Here is a tiny trained network, its code and every weight. The questions are about switching its units off for an input and a class, where a switched-off unit gives its printed mean instead of its output.

import numpy as np


def w(rows, s, z=0):
    codes = np.array(rows[::2]) - 128.0
    scale = np.full(codes.shape[1], s)
    scale[-1] = z or s
    return codes * scale


def norm(h):
    return h / np.sqrt((h * h).mean(-1, keepdims=True) + 1e-5)


def f(y):
    return np.maximum(y, 0)


def log_softmax(a):
    a = a - a.max(-1, keepdims=True)
    return a - np.log(np.exp(a).sum(-1, keepdims=True))


def net(x, mask):
    res = np.array(x, float).reshape(1, 5) / 4 @ E
    u = 0
    for l in range(2):
        y = f(norm(res) @ A[l][:, :-1].T + A[l][:, -1])
        res = res + np.where(mask[u : u + 12], y, B[l][:, -1]) @ B[l][:, :-1]
        u += 12
    return log_softmax(norm(res)[-1] @ U[:, :-1].T + U[:, -1])


A, B = {}, {}
E = w([
[128,123,124],'x0',
[244,186,134],'x1',
[141,93,7],'x2',
[129,128,131],'x3',
[82,255,70],'x4',
],0.0061)
A[0] = w([
[97,77,147,188],'L0N0',
[67,232,148,108],'L0N1',
[114,162,67,104],'L0N2',
[43,109,122,142],'L0N3',
[193,181,189,133],'L0N4',
[124,141,204,154],'L0N5',
[126,151,165,4],'L0N6',
[121,108,53,29],'L0N7',
[169,124,92,95],'L0N8',
[213,131,77,150],'L0N9',
[95,169,201,156],'L0N10',
[173,7,221,127],'L0N11',
],0.014,0.0014)
B[0] = w([
[112,178,123,182],'L0N0',
[252,160,88,230],'L0N1',
[192,96,140,195],'L0N2',
[93,216,241,198],'L0N3',
[39,163,160,213],'L0N4',
[71,43,85,195],'L0N5',
[96,78,110,154],'L0N6',
[89,38,74,189],'L0N7',
[65,87,142,167],'L0N8',
[45,158,157,204],'L0N9',
[73,19,58,205],'L0N10',
[196,198,52,254],'L0N11',
],0.013,0.0074)
A[1] = w([
[66,176,159,47],'L1N0',
[84,113,177,201],'L1N1',
[117,69,117,64],'L1N2',
[190,80,148,80],'L1N3',
[138,122,84,84],'L1N4',
[221,4,161,122],'L1N5',
[152,113,71,63],'L1N6',
[79,145,108,173],'L1N7',
[172,166,204,100],'L1N8',
[163,112,118,141],'L1N9',
[208,147,110,4],'L1N10',
[155,113,163,16],'L1N11',
],0.016,0.0016)
B[1] = w([
[43,178,195,211],'L1N0',
[180,189,63,185],'L1N1',
[102,52,63,193],'L1N2',
[85,151,110,141],'L1N3',
[162,122,164,220],'L1N4',
[3,190,64,155],'L1N5',
[138,118,139,242],'L1N6',
[83,141,148,255],'L1N7',
[54,118,107,157],'L1N8',
[118,162,154,159],'L1N9',
[201,194,79,205],'L1N10',
[132,113,128,129],'L1N11',
],0.015,0.0058)
U = w([
[202,160,106,146],'0',
[81,143,108,184],'1',
[43,176,181,96],'2',
[99,150,114,150],'3',
[97,17,114,124],'4',
[155,77,209,29],'5',
[167,41,246,2],'6',
],0.014,0.0071)

Each question gives the input, the list of numbers given to net, and the class t.
The units are the neurons (one row each of A and B). Each row of codes is followed by its name. A weight is (code - 128) times the scale printed after its matrix; where a second scale follows, it is the last column's (A, B and U).
mask holds one flag per neuron, layer by layer. A switched-off neuron (its flag False) gives its mean, the last column of its row in B, instead of its output. The means were averaged over made-up inputs and are rounded, as every weight is.
A unit's drop is (log p(t) with every unit on - log p(t) with that unit switched off) / (log p(t) with every unit on - log p(t) with every unit switched off).
The circuit of an input: a set's keep is (log p(t) with only the set's units on - log p(t) with every unit switched off) / (log p(t) with every unit on - log p(t) with every unit switched off). Starting from the 12 units with the biggest drops (on a tie, the unit counted first), units are removed one at a time, each time the one whose removal leaves the highest keep (on an exact tie, the one counted first), for as long as the keep stays at least 0.8.
circuit, biggest first: the units of the circuit, biggest drop first
unit that matters most: the unit with the biggest drop
k most important neurons: the k neurons with the biggest drops, biggest first
top k neurons in layer l: the k neurons of layer l with the biggest drops, biggest first
drop of u: that unit's drop, to one decimal
input [-4,-3,-5,1,3], class 4: unit that matters most : L0N10
input [2,-4,5,3,6], class 0: 3 most important neurons : [L0N10, L0N5, L0N3]
input [-1,7,3,-3,-5], class 2: 2 most important neurons : [L0N9, L0N1]
input [0,3,-4,1,0], class 4: circuit, biggest first : [L0N10, L0N5]
input [3,6,5,-2,-3], class 2: circuit, biggest first : [L0N9, L1N0]
input [-7,2,7,-1,-7], class 0: circuit, biggest first : [L0N10, L0N5]
input [0,6,8,-1,4], class 4: 3 most important neurons : [L0N3, L0N7, L0N4]
input [0,-4,-8,1,4], class 4: 2 most important neurons : [L0N10, L0N1]
input [3,4,-8,2,8], class 0: 2 most important neurons : [L0N1, L0N9]
input [4,-5,1,-1,7], class 0: top 2 neurons in layer 0 : [L0N1, L0N4]
input [-7,8,8,-6,-3], class 2: top 2 neurons in layer 0 : [L0N9, L0N10]
input [-5,5,-7,-1,-8], class 0: 2 most important neurons : [L0N11, L0N9]
input [4,8,-4,-6,-7], class 2: 2 most important neurons : [L0N4, L0N1]
input [-4,4,2,3,3], class 2: 3 most important neurons : [L0N9, L0N11, L1N0]
input [-4,8,-4,7,-2], class 2: circuit, biggest first : [L0N4]
input [6,-4,-8,4,-6], class 4: top 3 neurons in layer 0 : [L0N5, L0N10, L0N1]
input [0,2,7,2,0], class 4: 2 most important neurons : [L0N7, L0N3]
input [-4,7,6,-1,5], class 2: top 3 neurons in layer 0 : [L0N9, L0N11, L0N10]
input [0,3,1,5,-5], class 0: 3 most important neurons : [L0N11, L0N3, L1N0]
input [5,-6,-3,5,8], class 0: 2 most important neurons : [L0N1, L0N4]
input [-1,-2,-5,4,8], class 0: circuit, biggest first : [L0N1]
input [3,6,8,-4,1], class 4: 4 most important neurons : [L0N3, L0N7, L0N4, L0N2]
input [-1,6,5,-1,8], class 0: 2 most important neurons : [L0N2, L0N3]
input [1,-2,6,-2,2], class 4: top 2 neurons in layer 0 : [L0N7, L0N1]
input [-4,2,-1,2,-7], class 0: drop of L0N11 : 1.1
input [-4,-3,3,1,-8], class 0: drop of L0N11 : 0.3
input [4,8,-2,-5,-1], class 2: most important neuron : [L1N0]
